Here is a tiny trained network, its code and every weight. The questions are about switching its units off for an input and a class, where a switched-off unit gives its printed mean instead of its output.

import numpy as np


def w(rows, s, z=0):
    codes = np.array(rows[::2]) - 128.0
    scale = np.full(codes.shape[1], s)
    scale[-1] = z or s
    return codes * scale


def f(y):
    return np.maximum(y, 0)


def log_softmax(a):
    a = a - a.max(-1, keepdims=True)
    return a - np.log(np.exp(a).sum(-1, keepdims=True))


def net(x, mask):
    res = np.array(x, float).reshape(1, 5) / 4 @ E
    y = f(res @ A[0][:, :-1].T + A[0][:, -1])
    res = res + np.where(mask, y, B[0][:, -1]) @ B[0][:, :-1]
    return log_softmax(res[-1] @ U[:, :-1].T + U[:, -1])


A, B = {}, {}
E = w([
[21,254,101,80],'x0',
[232,197,76,114],'x1',
[235,109,203,53],'x2',
[123,153,157,46],'x3',
[49,141,45,23],'x4',
],0.0089)
A[0] = w([
[163,48,90,202,229],'neuron 0',
[129,9,114,155,255],'neuron 1',
[126,105,94,133,177],'neuron 2',
[123,111,164,78,59],'neuron 3',
[168,38,182,196,223],'neuron 4',
[121,179,69,96,158],'neuron 5',
[69,194,151,116,17],'neuron 6',
[148,121,111,53,219],'neuron 7',
[168,166,102,180,113],'neuron 8',
[103,146,136,187,83],'neuron 9',
[104,101,40,204,227],'neuron 10',
],0.013,0.0042)
B[0] = w([
[85,253,174,187,228],'neuron 0',
[152,158,225,86,231],'neuron 1',
[166,135,180,157,156],'neuron 2',
[115,60,129,89,155],'neuron 3',
[217,136,194,133,254],'neuron 4',
[153,196,44,209,194],'neuron 5',
[46,76,110,128,184],'neuron 6',
[206,112,176,118,194],'neuron 7',
[176,63,86,180,167],'neuron 8',
[47,68,160,36,164],'neuron 9',
[233,102,174,138,215],'neuron 10',
],0.0064,0.014)
U = w([
[92,93,252,46,82],'0',
[248,250,63,246,201],'1',
[253,232,204,166,239],'2',
[89,195,79,99,3],'3',
],0.0064,0.003)

Each question gives the input, the list of numbers given to net, and the class t.
The units are the neurons (one row each of A and B). Each row of codes is followed by its name. A weight is (code - 128) times the scale printed after its matrix; where a second scale follows, it is the last column's (A, B and U).
mask holds one flag per neuron, in row order. A switched-off neuron (its flag False) gives its mean, the last column of its row in B, instead of its output. The means were averaged over made-up inputs and are rounded, as every weight is.
A unit's drop is (log p(t) with every unit on - log p(t) with that unit switched off) / (log p(t) with every unit on - log p(t) with every unit switched off).
The circuit of an input: a set's keep is (log p(t) with only the set's units on - log p(t) with every unit switched off) / (log p(t) with every unit on - log p(t) with every unit switched off). Starting from all 11 units, units are removed one at a time, each time the one whose removal leaves the highest keep (on an exact tie, the one counted first), for as long as the keep stays at least 0.8.
units of the circuit, in order: the units of the circuit, biggest drop first
top k neurons: the k neurons with the biggest drops, biggest first
drop when u is switched off: that unit's drop, to one decimal
input [1,-5,3,6,-4], class 0: units of the circuit, in order	neuron 5; neuron 0
input [7,3,3,-7,1], class 1: units of the circuit, in order	neuron 5; neuron 1
input [6,4,-2,3,0], class 1: units of the circuit, in order	neuron 5
input [6,1,4,-5,5], class 1: top 3 neurons	neuron 5; neuron 9; neuron 1
input [0,-3,-5,0,0], class 0: units of the circuit, in order	neuron 5; neuron 9
input [4,-3,-7,3,-6], class 3: top 2 neurons	neuron 1; neuron 4
input [-3,0,-7,-8,5], class 2: units of the circuit, in order	neuron 10; neuron 1
input [8,0,-2,0,2], class 3: units of the circuit, in order	neuron 6; neuron 4
input [5,2,0,1,1], class 3: top 4 neurons	neuron 4; neuron 10; neuron 6; neuron 0
input [8,-5,-3,2,-3], class 3: top 2 neurons	neuron 1; neuron 4
input [5,-3,-4,-1,4], class 3: top 2 neurons	neuron 6; neuron 4
input [5,4,-2,7,2], class 1: top 2 neurons	neuron 5; neuron 9
input [1,4,5,-6,4], class 1: top 2 neurons	neuron 1; neuron 4
input [-1,-4,8,1,1], class 0: drop when neuron 10 is switched off	0.2
input [8,3,3,-4,8], class 1: drop when neuron 5 is switched off	2.0
input [3,4,8,-4,-3], class 1: drop when neuron 8 is switched off	0.2
input [4,-3,7,3,-4], class 0: drop when neuron 10 is switched off	0.2
